Rows lie near named flat spaces through zero. A row that begins with a name and a colon came from that space; any other row is followed by the name of its block's space that it lies nearest.
z414_z286: 7; 10; 12; 9; -19; -25; -18; 12; 5; -5; 16; 5; 18; 10; -33; -2; -11; -1; -31; -11; 12; -12; -2; 3; -13; 9; 2; -15; -1
z414_z286: 46; -9; -24; -52; 22; 67; 39; -32; -17; -14; -29; -29; -10; -34; 72; 10; -2; -33; 22; -4; -66; -9; -14; -16; 24; 23; -13; 53; -11
z435_z108: 44; 4; -48; -16; 39; 16; 12; -34; -11; 2; -76; -13; 3; -48; 20; 26; -43; -39; 13; 21; -31; -30; -26; -39; 16; 17; -15; 65; -61
z470_z264: 4; 14; -5; -3; 8; 11; -11; 12; 10; -6; -13; 17; 15; 4; 1; -3; -25; -1; 34; 6; -5; -6; 10; -2; 17; -8; -7; 25; 6
z435_z108: -1; 22; 32; -14; -45; -26; -55; 37; 4; -5; 6; 49; 4; 9; -60; -2; -80; -24; 2; -19; 40; -43; 28; 66; 15; -16; -31; 11; 23
z414_z286: 16; 8; 47; -65; -33; -89; 41; -92; -68; -2; 31; -77; 11; -27; 24; 3; 65; 16; 5; -43; -30; -6; 1; 50; -32; 30; 12; -3; -87
z470_z264: -67; -20; 18; 40; -34; -52; 4; -3; 8; 0; 45; 2; -17; 5; -38; -21; 19; 6; 51; -3; 68; -6; 26; -13; -30; -26; 8; -8; -45
z414_z286: 7; -16; -1; 4; 25; -77; 7; -57; -43; 22; -53; -26; -11; -20; -64; 24; -7; 73; -83; 26; -9; 12; -82; 11; -20; 13; 13; -49; -13
z414_z286: 1; -60; -18; -24; -11; -18; 56; -68; -11; -17; -9; -64; -32; -74; 19; -9; 25; -62; 7; -12; 7; -32; -15; -82; -28; 28; 27; 36; -100
z470_z264: 85; 98; -12; -37; 21; 11; -61; 45; 13; 21; -31; 19; 70; 13; 63; 30; -4; -82; -36; -24; -30; -11; 72; 56; 31; 22; -9; 25; -3
z851_z280: 45; 47; -9; 20; 12; -24; -2; 5; 11; 2; 27; -32; 71; 25; 30; 7; 70; -6; -54; -16; -29; 17; 11; -36; -31; 40; 31; -26; -36
z435_z108: 5; -52; -23; -47; 23; 36; 29; -24; 14; -3; -41; -34; -42; -60; 62; -13; 27; -70; -5; -1; -4; 4; 13; -51; 17; 8; 38; 19; -6
z414_z286: 19; 5; 35; -31; -28; 30; 31; -11; -12; -45; 61; -18; 37; 32; 19; -26; 15; 52; 39; -28; -65; 7; -18; 2; 1; 20; -5; 10; 33
z435_z108: -16; 16; -35; 41; 38; -7; -14; 7; 6; 25; -46; 25; -3; -1; -11; 19; -23; 9; 30; 39; 21; 3; -1; -10; 8; -24; -14; 19; -26
z851_z280: -26; -30; 23; -25; 5; -39; 26; -41; -17; 6; 4; -38; -21; -13; 13; -16; 61; 35; -8; -3; 0; 35; -7; 6; -10; -3; 39; -39; 4
z851_z280: 33; 22; -6; 39; -10; 57; 11; 23; -7; -22; 45; 14; 32; 52; -20; 15; -24; 55; -26; 1; -55; -2; -57; -5; -13; 25; -44; -6; 37
z470_z264: 58; 57; 12; -24; -35; 23; -17; 19; -18; -4; 38; 3; 33; 17; 30; 26; -12; -53; -23; -42; -30; -34; 31; 60; -2; 29; -45; 23; -19
z851_z280: 5; 51; -7; -10; 46; -52; -23; -18; -24; 47; -56; 0; 12; -2; 27; 30; 25; 14; 5; 20; 1; 26; 27; 62; 15; -17; 3; -6; -26
z851_z280: -43; -11; 3; -6; 30; -56; -23; -1; 34; 2; -51; 14; 13; -16; -19; -37; -4; 19; 65; 26; 40; 19; 30; -35; 25; -36; 54; 8; 4
z470_z264: -1; 43; 4; -2; 1; -54; -41; 24; 29; 19; -3; 5; 37; -1; 24; -7; 35; -63; 11; -16; 46; 0; 86; 6; -1; -8; 33; 2; -42
z435_z108: -2; 25; -8; 3; 25; -42; -15; -10; -12; 39; -31; -6; -3; -7; 17; 22; 32; -10; -23; 10; 18; 17; 24; 34; -2; -8; 10; -19; -28
z470_z264: 4; 3; -35; -23; 52; 22; -22; 30; 60; 13; -57; 1; 11; -32; 81; -21; 42; -91; 22; 9; 22; 23; 81; -59; 36; -12; 63; 22; 1
z851_z280: -55; -76; 18; 13; -46; 27; 37; -4; 8; -29; 56; -6; -56; -8; -29; -33; -3; 5; 23; -10; 32; -10; -20; -38; -19; -10; 1; -9; 17
z435_z108: 45; 28; -15; 10; -18; -4; 15; -14; -8; -13; 28; -28; 41; -5; 17; 16; 12; -44; -10; -24; -23; -35; 2; -34; -30; 41; -14; 33; -83
z414_z286: 10; 22; -31; 54; -6; 37; -21; 46; 19; 9; 12; 32; 3; 17; -11; 24; -30; -44; -19; 5; 22; -25; 10; -11; -11; 2; -37; 13; -16
z851_z280: -18; -23; 0; 23; -31; 30; 21; 6; -4; -3; 47; -4; -34; 3; 3; 5; 12; -23; -6; -12; 17; -12; -1; -4; -23; 3; -22; -5; -13
z851_z280: 7; 27; -27; 35; 25; 70; -2; 45; 26; 4; 15; 22; 19; 37; 47; 6; 21; -3; 20; 12; -21; 23; 19; -18; 11; -5; -13; 7; 29
z470_z264: 27; 55; -33; -2; 57; -1; -42; 23; 16; 29; -76; 30; 32; -1; 28; 21; -23; -20; 19; 28; -6; 8; 34; 16; 38; -15; -1; 29; -2
z470_z264: 36; 8; 3; -32; -57; 93; 25; 16; -5; -35; 68; -4; -6; -4; 64; 4; -18; -93; 48; -51; -31; -53; 39; 12; 3; 24; -57; 71; -28
z470_z264: -28; -5; -26; 18; 4; 8; 28; -34; -31; 13; -18; 3; -40; -25; 9; 25; -30; -11; 91; 21; 14; -28; -2; 10; 0; -23; -53; 65; -80
z414_z286: 28; -11; -6; -20; -3; -59; 4; -46; -26; 10; -35; -36; -6; -46; -25; 19; -5; -30; -68; -8; 6; -27; -27; -8; -23; 29; 12; -5; -63
z851_z280: 33; 73; -21; -3; 18; -36; -22; -16; -49; 73; -31; -11; -14; -15; 60; 76; 37; -73; -45; -7; 15; -8; 55; 107; -10; 3; -43; 3; -92
z435_z108: -8; -22; 13; -33; -1; 34; 19; 1; 19; -28; 14; -9; 4; -1; 36; -36; 18; 4; 49; -9; -21; 15; 15; -28; 20; -4; 26; 14; 36
z435_z108: 25; -7; -5; -44; 19; -19; -7; -29; -26; 22; -60; -13; -28; -41; 5; 22; -15; -23; -53; 3; -7; -5; -14; 37; 15; 7; 3; -6; -2
z851_z280: -29; 0; 10; 10; -12; -36; 11; -33; -50; 35; 5; -7; -49; -6; -12; 33; 10; 18; -5; 4; 25; -1; -8; 74; -19; -17; -37; -17; -38
z414_z286: -76; -29; 15; 15; -1; 6; 19; 7; 22; -4; 33; 5; -24; 14; 24; -39; 47; 26; 98; 9; 35; 35; 42; -16; 6; -44; 24; -2; 16
z435_z108: -43; -39; -16; 40; 11; 40; 24; 15; 28; -7; 20; 3; -23; 10; 9; -21; 27; 17; 28; 19; 15; 26; -7; -59; -6; -16; 16; -12; 23
z435_z108: -10; 3; -27; 56; 9; 8; 10; 6; 6; 5; 9; 4; 3; 12; -12; 13; 4; 9; 4; 18; 9; -2; -17; -38; -22; 0; -13; 3; -33
z470_z264: -17; 32; 0; 56; -2; -8; -36; 48; 12; 24; 21; 38; 8; 45; -31; 16; -1; 20; -32; 10; 33; 14; 12; 34; -11; -17; -17; -40; 27
z414_z286: -11; -15; -12; -2; 23; -54; -54; 21; 30; 29; -76; 24; -19; -36; -46; -1; -32; -45; -65; 19; 67; -4; 18; -6; 14; -17; 41; -29; 15
26; 19; 14; -48; 15; -59; -12; -40; -35; 19; -49; -19; 6; -25; -3; 17; -3; 10; -31; -2; -15; 1; -7; 52; 10; 7; 9; -7; -16
z851_z280
-20; 20; 23; -14; 11; -47; -10; -4; -5; 33; 11; -19; 1; 12; 42; -2; 88; 5; -21; -10; 19; 47; 51; 48; -6; -12; 38; -54; 6
z435_z108
13; -42; -3; 18; -56; 92; 16; 38; 24; -55; 60; 21; -13; 9; -35; -17; -68; -30; -7; -21; -11; -49; -37; -54; -9; 22; -38; 28; 36
z851_z280
-1; 24; 2; 2; 28; -62; -29; -4; 4; 17; -42; 7; 29; 2; -26; 0; -2; 32; -6; 18; 11; 15; 3; 8; 8; -10; 26; -15; -2
z470_z264
-41; -52; 12; 29; -47; 52; 4; 45; 38; -37; 58; 30; -28; 15; -41; -36; -36; -9; 19; -9; 36; -18; -5; -43; -6; -13; -7; -3; 52
z435_z108
24; 15; 4; 7; -7; -30; -2; -5; 4; -12; 15; -17; 42; 8; -17; -4; 14; 8; -32; -11; -13; -4; -12; -28; -20; 26; 18; -12; -20
z851_z280
50; 26; 21; -30; -56; -4; -16; 7; -6; -35; 34; 3; 39; -3; -24; 0; -59; -48; -2; -45; -16; -64; 8; 13; -6; 33; -31; 45; -32
z435_z108
-24; -3; 43; -28; -21; 15; 7; 19; 24; -31; 59; -2; 26; 33; 34; -51; 46; 28; 63; -25; -13; 31; 43; -1; 14; -12; 33; -9; 56
z435_z108
42; 5; -14; -28; -6; 51; -22; 29; 21; -19; -24; 23; 8; -18; 6; 0; -65; -66; -6; -11; -13; -39; 10; -12; 28; 13; -17; 45; 18
z851_z280
4; 35; 23; 28; -34; -16; -16; 20; -6; -14; 51; 20; 39; 46; -44; 1; -24; 40; 9; -13; -5; -14; -9; 25; -17; 5; -30; -4; 3
z435_z108
22; 10; -1; -35; 27; -62; -1; -44; -19; 17; -50; -34; 14; -33; 11; 8; 25; -2; -28; 2; -10; 8; -2; 5; 0; 13; 33; -6; -39
z470_z264
22; -15; 4; -69; 10; -7; -11; -20; -11; 9; -59; -9; -28; -50; 19; 4; -23; -48; -25; -7; -2; -12; 11; 31; 30; 2; 12; 13; 10
z435_z108
14; 4; 2; 46; -52; 29; 5; 11; -30; -18; 50; 26; -9; 28; -75; 30; -81; 28; -23; -6; -10; -52; -65; 26; -28; 16; -84; 12; -8
z851_z280
13; 1; 22; -19; -6; -35; -14; 4; 13; -5; 9; -15; 27; 4; -7; -18; 31; 2; -54; -18; 0; 15; 7; -7; -7; 16; 44; -41; 24
z470_z264
-24; 30; -4; 40; -9; -41; -9; -9; -28; 29; 7; 14; -10; 10; -25; 31; -12; 9; 28; 10; 35; -16; 10; 48; -19; -19; -43; 10; -64
z470_z264
-62; -21; 21; 55; -46; -36; 21; 1; 12; -16; 84; -9; 0; 24; -34; -28; 39; 21; 46; -12; 50; -2; 14; -38; -47; -11; 9; -16; -43
z414_z286
0; 15; 2; -35; 9; -79; -33; -23; -9; 27; -63; -2; -6; -47; -10; 10; -20; -52; 4; 0; 44; -23; 41; 33; 12; -13; 15; 20; -58
z851_z280
-28; 42; 49; 0; -23; -52; -31; 27; 4; 14; 55; 10; 30; 48; 7; -16; 58; 26; 11; -24; 27; 33; 64; 68; -7; -19; 19; -47; 24
z435_z108
11; 1; -5; -20; -7; -18; -22; 5; 14; 0; -27; 6; 1; -31; -5; -2; -30; -63; 2; -9; 27; -31; 30; -8; 10; 1; 7; 28; -29
z851_z280

Rows lie near named flat spaces through zero. A row that begins with a name and a colon came from that space; any other row is followed by the name of its block's space that it lies nearest.
z842_z752: -9; -32; 69; -4; 11; -37; -16; -34; -12; 6; -4; -21; 75; 48; -58; -2; 5; 13; -30; 17; 11; 8; 18; -30; -6; -48; -23; 36; 2
z298_z579: 12; 29; 17; 2; 7; 59; 10; 14; -9; 54; 9; 53; -42; -11; 22; -19; -32; 25; -7; -38; -7; -10; 15; 1; 19; 3; 38; -46; -11
z298_z579: -6; 29; 19; 12; -1; 39; 2; 17; 9; -10; -5; -5; -4; -19; -18; -3; -26; -32; 10; -19; -37; 6; -21; 16; 35; 5; 46; -1; 55
z827_z845: -6; 15; 49; 9; 19; 60; -1; 5; -6; 0; 8; -21; -11; -11; -12; -20; -35; -15; 8; -11; -20; 21; -27; -19; 65; 3; -9; 35; -17
z827_z845: -19; 7; -20; 22; 6; -2; 20; 37; 2; 13; -40; 9; -29; -14; 48; 5; -21; 34; -13; -26; -43; -33; 42; 43; -68; 2; 87; -78; 30
z298_z579: 8; -42; 14; 51; 52; 49; -18; 5; 33; 61; 1; 14; -44; -15; -8; -4; -52; -1; 36; -7; 6; -28; 4; -4; 1; -45; -8; -45; -62
z298_z579: 23; 10; -6; -5; -18; 2; 4; 26; -14; -10; 3; -2; -28; -23; -40; -6; -15; -7; 19; -20; -4; 24; -39; -2; 40; 7; 5; -15; 42
z827_z845: 20; -14; -11; 21; -6; -12; -10; -16; 12; -3; 5; -7; -9; -6; -61; -9; 1; -15; 41; 8; 9; 3; -30; 3; 22; 0; 25; -3; 13
z751_z377: -5; -26; -64; -5; -26; -94; -17; 34; 26; -73; -10; -17; 32; 14; -24; 41; 13; -39; -15; 8; 27; 3; 11; -1; 2; -18; -37; 5; 57
z298_z579: 50; -17; 4; 2; -24; -2; 7; 7; -45; 35; 12; 19; -78; -25; -70; -35; -22; 60; 40; -29; 11; 35; -50; -24; 37; 1; 26; -55; -9
z842_z752: 23; -57; 25; 14; -1; 27; -42; 21; 14; 23; 19; 16; -45; -15; -89; 10; -90; -31; -2; -51; -10; 47; -24; -56; 90; -85; -32; -41; 14
z842_z752: 26; -9; -51; 15; -14; -34; -7; -4; 22; -11; -2; 1; -10; -7; -44; 1; 14; -25; 34; 7; 20; -12; -12; 21; -2; 11; 30; -24; 34
z751_z377: 9; 13; 10; 5; -13; 23; -7; -7; -2; 13; 40; 51; -22; -8; -20; -2; -2; 12; 37; -2; 20; 11; -40; -22; 53; -1; -7; 14; -22
z827_z845: 15; 0; -52; -46; -38; -36; -6; -48; 1; 4; 16; 31; 19; 24; 23; 8; 51; -8; -42; 9; 28; 1; 40; -4; -35; 16; -9; -2; -6
z751_z377: 0; -11; -36; 1; -11; -46; 0; 18; 5; -37; -15; -23; 4; 2; -9; 9; 7; -9; -4; 3; 6; 0; 6; 7; -8; 6; 0; -5; 25
z751_z377: -32; 40; 91; 6; 17; 80; 3; -38; -7; 48; 23; 47; 31; 13; 27; -10; -6; 22; -5; -1; -34; -10; 2; -5; 6; -11; 40; 31; -23
z842_z752: 42; 10; -32; -40; -21; -12; 11; -12; -34; 14; 7; 6; -33; 19; 2; -45; 9; 29; -44; -22; 47; 16; 40; -29; 34; 43; -10; -12; -44
z298_z579: 39; -38; -26; -30; 0; -44; 1; 49; -29; 24; -7; 9; -35; 4; -4; 2; -19; 37; -37; -29; 47; 14; 24; -30; -5; -30; -82; -57; -15
z827_z845: -29; -15; -7; 14; 21; 29; -8; 6; 23; 7; -7; 2; -16; -2; 57; 14; -29; -7; -24; -10; -22; -13; 38; -3; -15; -18; -2; -12; -42
z751_z377: -11; -11; -4; -23; 15; 3; 13; -18; -7; -1; -50; -77; 20; 1; 46; -6; 9; -21; -57; 3; -50; -1; 48; 31; -83; 16; 14; -12; 14
z751_z377: -1; 12; -37; 15; -15; -63; 4; 70; 2; -60; -14; 1; -6; 12; -24; 2; -23; 9; -10; -24; 30; -5; 18; -7; 56; 8; 17; -12; 43
z827_z845: -43; -49; -1; 18; 0; 17; -38; -37; 41; -6; -1; -1; 1; 17; 14; 22; -49; -31; -50; -18; -48; 10; 57; -30; 5; -54; 32; -8; -33
z842_z752: 14; 10; -31; 7; 24; 22; 23; 38; -6; 6; -36; -41; -51; -24; 39; -26; -23; 3; -8; -19; -11; -14; 24; 27; -15; 38; 19; -41; -11
z827_z845: -12; 12; -3; -17; -25; -2; -11; -10; 11; -7; 12; 33; 22; 11; 2; 20; 0; -21; -32; -15; -15; 7; 19; -5; 7; -16; 21; -2; 39
z842_z752: 14; 4; -14; -26; -50; -38; -11; -15; -11; -7; 21; 48; 8; 21; -42; 3; 8; 9; -27; -22; 16; 22; 12; -24; 31; -11; 27; -13; 39
z298_z579: 32; 1; -11; -47; -62; -51; 5; 35; -58; -16; 23; 41; -36; -2; -45; -1; -5; 54; -20; -41; 23; 58; -30; -46; 53; -7; -23; -27; 37
z751_z377: -30; -17; -54; 7; 3; -65; -5; 36; 32; -36; -4; 17; 33; 5; 56; 61; 35; -7; 8; 32; 26; -37; 12; 23; -68; -21; -57; 1; 9
z827_z845: -31; 55; -35; 2; 4; 52; 3; 67; 42; 2; 19; 85; -15; -27; 104; 53; -18; -34; -5; -26; -10; -37; 14; 31; 1; -6; -13; -26; 33
z842_z752: 6; -11; -69; 10; 4; -15; 5; 35; 21; -27; -19; -29; -37; -31; 29; 15; 0; -28; 20; 4; -1; -10; -7; 28; -24; 20; -17; -26; 7
z751_z377: 7; 1; -25; -15; -30; -62; 0; 23; -14; -26; 1; 23; 5; 26; -20; 0; 1; 27; -32; -19; 33; 6; 29; -21; 25; -2; 7; -14; 21
z827_z845: 22; 6; -13; -22; -39; -15; -8; -22; -10; -18; 26; 11; -2; -2; -48; -4; 18; -14; 12; 0; 14; 33; -36; -19; 45; 13; -6; 21; 22
z298_z579: -15; 10; 41; 11; -22; 39; 3; -33; -27; 32; 31; 59; -40; -4; 0; -17; -13; 69; 21; -15; -25; 17; -21; -27; 24; -2; 66; -7; -49
z751_z377: 13; -24; 25; -17; 37; 76; -21; -25; 25; 51; 8; -19; 5; -17; 14; 13; -19; -71; -14; 2; -17; 9; -6; -4; -11; -37; -82; 6; -18
z827_z845: -8; -19; -20; 26; 16; 0; 8; 20; 2; 4; -23; -17; -42; -17; 26; -3; -20; 25; 12; -6; -18; -14; 10; 14; -31; 3; 25; -39; -27
z842_z752: -19; 5; 39; 32; 27; 63; -5; 7; 18; 19; 10; 10; -13; -27; 8; 11; -27; -14; 44; 3; -33; -6; -41; 9; 11; -20; 3; 8; -9
z842_z752: -12; 31; -34; 8; 0; 24; 22; 32; 5; -14; -14; -3; -35; -36; 57; 8; 2; -5; 20; -5; -31; -14; -12; 41; -26; 38; 33; -21; 19
z842_z752: -23; -35; 80; 39; 50; 26; -9; 28; 8; 17; -38; -52; 22; -2; -38; 4; -66; -10; -7; -15; -53; -2; 2; 3; -10; -66; 11; -19; 31
z298_z579: 6; 19; -24; -35; 4; 0; 7; 48; -2; 3; -3; 19; 1; 3; 57; 16; -5; -12; -51; -22; 22; -7; 38; 0; -5; -1; -63; -17; 12
z751_z377: 6; 17; 43; 56; 40; 55; 16; 12; -4; 36; -3; 0; -41; -24; -18; -37; -25; 36; 75; 4; -5; -25; -41; 18; 21; 18; 51; -10; -37
z298_z579: -26; -16; 26; 17; 8; 9; -5; 1; 2; -18; -10; -30; 3; -7; -5; 8; -20; -2; 6; 3; -37; 13; -15; -5; 0; -18; 9; 14; -1
z827_z845: -15; 2; 23; 12; 34; -24; 18; 35; -7; 16; -34; -10; 33; 12; 32; 9; 7; 34; -10; 9; 1; -41; 30; 31; -73; -14; -1; -24; 16
z842_z752: -19; 7; 84; 42; 43; 46; -12; -32; 22; 56; 7; 33; 48; 29; -25; -12; -19; 8; 13; 9; -3; -40; 21; 2; 3; -39; 46; 11; -16
z298_z579: -9; -50; 28; 44; -5; -29; -27; -23; 15; -26; -1; -31; 10; 1; -101; 4; -24; -10; 46; 12; -22; 22; -44; -18; 30; -43; 36; 13; 20
z751_z377: 7; -11; -4; -30; 5; 42; -27; -4; 25; 41; 51; 68; 1; -6; 39; 43; 0; -39; -8; 0; 32; 6; -11; -29; 14; -48; -121; 10; -35
-9; 25; 6; -28; 1; 52; 13; 27; -24; 19; 7; 27; -44; -5; 77; -11; -34; 29; -56; -41; -11; 14; 37; -26; 27; 12; -19; -14; -49
z842_z752
-20; -30; 29; 15; 40; 33; 14; -10; -22; 21; -41; -67; -35; 2; 47; -37; -38; 44; -36; -9; -42; 1; 49; -8; -36; 8; 25; -16; -85
z827_z845
-13; 5; -12; 11; -9; 0; -5; 15; 18; -9; 1; 22; -2; -10; 6; 23; -8; -13; 8; -8; -18; -7; -5; 14; -6; -13; 24; -17; 34
z842_z752
15; 25; 7; -14; -13; 20; 11; -8; -19; 4; 4; -2; -14; -7; -10; -23; 3; 4; 0; -10; -6; 15; -13; 0; 23; 29; 22; 4; 10
z827_z845
10; -33; 46; 28; 45; 60; -20; -43; 30; 44; 1; -38; 14; -19; -41; -1; -11; -56; 47; 27; -23; -4; -42; 13; -16; -33; -25; 15; -11
z751_z377
-35; 30; 23; 24; -33; -13; -11; -11; 16; -73; 15; -1; 42; 8; -59; 9; 0; -30; 29; 9; -29; 19; -42; -5; 73; 8; 70; 65; 64
z751_z377
3; -41; -35; -15; 22; -19; -7; -4; 19; 26; -9; -6; 12; -4; 52; 37; 28; -16; -9; 26; 16; -23; 19; 17; -93; -27; -83; -22; -25
z751_z377
-18; 51; 19; -16; 11; 67; 10; 43; -5; 34; 35; 86; -25; -5; 92; 12; -23; 26; -24; -30; 15; -13; 18; -18; 37; -2; -42; 0; -44
z751_z377
55; -14; -46; -1; -5; -16; -8; 26; 7; 17; 19; 24; -42; -18; -47; -3; -3; -15; 38; -8; 58; 2; -32; -7; 37; -3; -50; -33; 6
z298_z579
10; 0; -21; -3; -24; -1; -19; -31; 18; 3; 45; 54; -2; 2; -17; 14; 23; -13; 31; 14; 33; 4; -28; -18; 32; -4; -21; 22; -19
z842_z752
-19; 13; 21; 14; 41; 75; 16; -5; 9; 11; -31; -64; -11; -34; 54; -10; -11; -33; 10; 11; -63; -11; -8; 42; -44; 26; 17; 8; -11
z751_z377
22; 17; 32; -21; 25; 25; 31; -10; -50; 25; -23; -53; -15; 10; 18; -63; 4; 43; -29; -2; 11; 6; 24; -7; 1; 51; -7; 13; -59
z842_z752
-18; -25; -1; 39; 22; -28; -10; 51; 26; -18; -3; 6; 6; -11; -10; 40; -17; -3; 44; 13; 11; -20; -29; 8; -7; -44; -38; -7; 15
z827_z845
20; -33; 23; 2; 16; -9; -6; -30; -4; 20; -29; -55; 19; 13; -54; -24; -10; -14; -19; 0; -13; 6; 19; 3; -23; -15; 19; -16; 16
z751_z377
6; 16; -19; -52; -11; -16; 39; 29; -57; -29; -28; -63; -20; -22; 61; -10; 31; 30; -29; 3; -16; 30; -12; 11; -45; 54; -49; 9; -2
z298_z579
49; -37; -54; 3; 2; -37; -13; 4; 12; 9; -11; -17; -30; 10; -52; -24; -18; -17; -12; -16; 49; -3; 33; -13; 25; -1; -10; -43; -11
z842_z752
-23; 9; -22; -51; -33; 6; -15; -21; 12; -9; 41; 56; 28; 5; 68; 52; 34; -28; -38; 7; 2; 16; 5; -18; -15; -17; -73; 33; -5
z751_z377
49; 54; -35; -9; 6; 94; 37; 0; -31; 35; 17; -3; -115; -56; 47; -66; 3; 18; 52; -11; 14; 9; -45; 11; 50; 105; 8; -6; -82
z842_z752
3; -14; -55; -10; -26; -49; -4; 16; 9; -41; -6; -12; -4; -11; -3; 26; 17; -20; 4; 5; 2; 9; -11; 10; -18; 3; -13; -10; 37
z842_z752
-54; -14; 51; -2; -5; -2; -28; 8; 19; -24; 4; 18; 58; 27; 1; 46; -38; -23; -57; -19; -42; 17; 28; -30; 17; -74; -8; 21; 40
z827_z845
